[ -1  -7 -10  -2 -17   2   1   0  18   8  -6   7  -8  -2   5  -2   2 -13
  -1  -1 -12  -5  10] : q764
[  9   0 -13  -6 -15  -2   6   4  14   2  -1   5  -3  -2   6 -10  -5  -6
  10  -5 -10  15   0] : q886
[ -9  11  16   8  27   5   0  -4 -10 -15   3 -23  33  10  -5   2   6  29
 -12   3   9   2  -7] : q612
[-13  -4  -2  -2   5   1  -2   1   1   3  -1   6   1  -2   1   4  -5   1
  -1  -5   0  -1   5] : q612
[  8  -6  -2  -5 -12   0   6   0   8  10  -1  10  -9  -8   3   2   3 -16
   1   3  -8  -3  10] : q764
[-11  -5  -5  -4  -5   1  -8   1   1   7   1   7  -4 -12   4   3   4  -9
   7  -1  -7   4   7] : q612
[ 17  -4   7  16  -8  -3  21  -1  -2   1  -1  -4 -10   9  30  -7   4 -15
   7   4   1   4   0] : q886
[-11  -6 -12  -6  -7   2  -6   3   3   8   0  11  -1  -8   3   2  -2  -8
   3   0  -8   5   6] : q612
[ -7 -10 -30  -4 -22   1 -12   5   4   8   1  15 -15 -12   4   1 -11 -21
  11  -2 -14   6  17] : q612
[ 1  2  0  9  9  0 -4 -3  1 -3 -1 -3 -3  3 -1 -3 -2  0  5  3 -2  2 -8] : q886
[-4 -3 -1 -5  3  1  4  1  0  0  0  0 18  0  6  1  1  6 -5 -4 -5 -2  9] : q612
[ 11   6 -17  -3  -2   1  13   5  10  -1   1   8  -9   6   3 -13  -1  -4
  15  -9  -3  22  -5] : q886
[  7  -1  11   0   4  -1   9  -3 -15   3   1  -5  -3  -3  -1   1  10   1
   1   4   1   2  -6] : q886
[  4   0   5 -14 -19   0   9   5  -4   9  -2   7  -5  -9   6   2   1  -4
   6   1   0  -6  -6] : q874
[ -4  -9 -40  -5 -18   1  -6   5  10  13  -1  21 -19 -14   9   0  -8 -21
  13  -3 -14   4  13] : q612
[  7  -8 -10  -7 -11  -1  -1   2  11   6  -2  11 -10  -8  -1   4   2 -13
  -1   1  -8  -7  12] : q764
[  2  -1   0  -7 -22  -3  -1   7   5   7  -1   7  -7  -5   2   0  -6 -20
  -4   0  -5  -9   1] : q874
[-11  -4 -16  -1  -3   3  -8  -9  -2   2   5   2   8  -5   4   0   2  -4
   4  -2  -5   7  10] : q612
[  4 -11 -12  -6 -18  -2   2   2  12  12  -3  17 -18  -6   5   1  -2 -22
   0  -2 -10  -7  12] : q764
[ -4   3  -3  -1  12   3   1  -6  -2 -10   4  -9  15   0  -3   0   6  10
  -1  -1  -1   8   3] : q612
[ 10  -7 -11  -7 -11  -1  -2  -1  17   7  -5   8 -12  -1   1   4   4 -14
   1  -2  -8  -6   9] : q764
[-13  -4  -8  -7   4   6  -2   2  -3   4   6   8   7  -9   3   2  -2   0
   2  -2  -4   3   7] : q612
[ -5  -6   5  20  -1   3   1  -1 -16   6  -4  -7  -2  -3  12   3   4  -6
   6  12  -1  -2   3] : q886
[ -4 -12 -32  -7 -23   1 -11   8  17  13   0  28 -16 -10   6   1  -8 -22
  12  -6 -17   6  17] : q612
[  2  -2 -15   3   3   2   5  -2  21   4  -8  10  -7  -3   8  -8   1 -10
  10   6 -10  11  -4] : q886
[ -9  -4 -21  -2  -5   2  -8   1   1   2  -1   6  -1 -10   6  -1   0 -13
   7  -4  -8   8  13] : q612
[  6  -6 -12  -3  -8   1   2  -1  16  14  -7   5  -7  -6   2   0   6 -13
  -4   3  -7  -6   6] : q764
[ 11 -10 -13  -6 -16  -2   3  -1  16  11  -3  13 -15  -7   2   2   5 -19
   0  -2 -15  -4  15] : q764
[ 11   4   4 -15 -16   0  13   5   6   5  -3   9   0  -8   1  -8  -2   0
  -1   3  -2   0  -5] : q874
[ 0  0  3 12  8 -1  9 -3 -6 -4  3 -5 -2 10  4 -3  1 -1  4 -1 -2  8  2] : q886
[ -7  -6 -14  -9 -14   2 -11   1   7   9   0   4  -3 -11   0   4   1  -8
   3   3  -6  -4   4] : q612
[ 5  2  2 -6 -2  2  3 -1 11  3 -3  5 -5 -5  0 -1  6 -6  3  1 -3 -3  3] : q764
[  6   0   2 -10  -9   1  12   3   5   5  -4   7  -2  -6   3  -5  -1  -3
   1  -1  -3   1  -2] : q874
[  5  -8  -5 -10   1   2   0   0  10   6  -1   9 -11  -2  -2   3   0 -10
  -3  -4   5  -5  10] : q764
[  3  -6  -8  -8 -24   0   1   7  -2   7   2  15 -18  -4   2  -1  -9 -14
   3  -4  -4  -1   3] : q874
[ -7  -9 -16  -6  -5   2  -3   3   0   5   5   9  -2 -10   7 -16  -3 -12
   3  -2 -10   2  17] : q612
[ 19   9   7  -9  -8  -3  20   3  13  -2  -5   4   2   5  -2 -11   1   6
   1  -5  -1   4 -10] : q886
[  1  -3 -13  -2  -7   2   1  -1  15   7  -6   7  -4  -9   4  -7   1 -10
  10   2  -9   9  -2] : q886
[ -4  -6 -20 -14 -18   0  -9   6   6   5  -1  13 -10 -10   5   1  -6 -14
  10  -5  -5  10  12] : q612
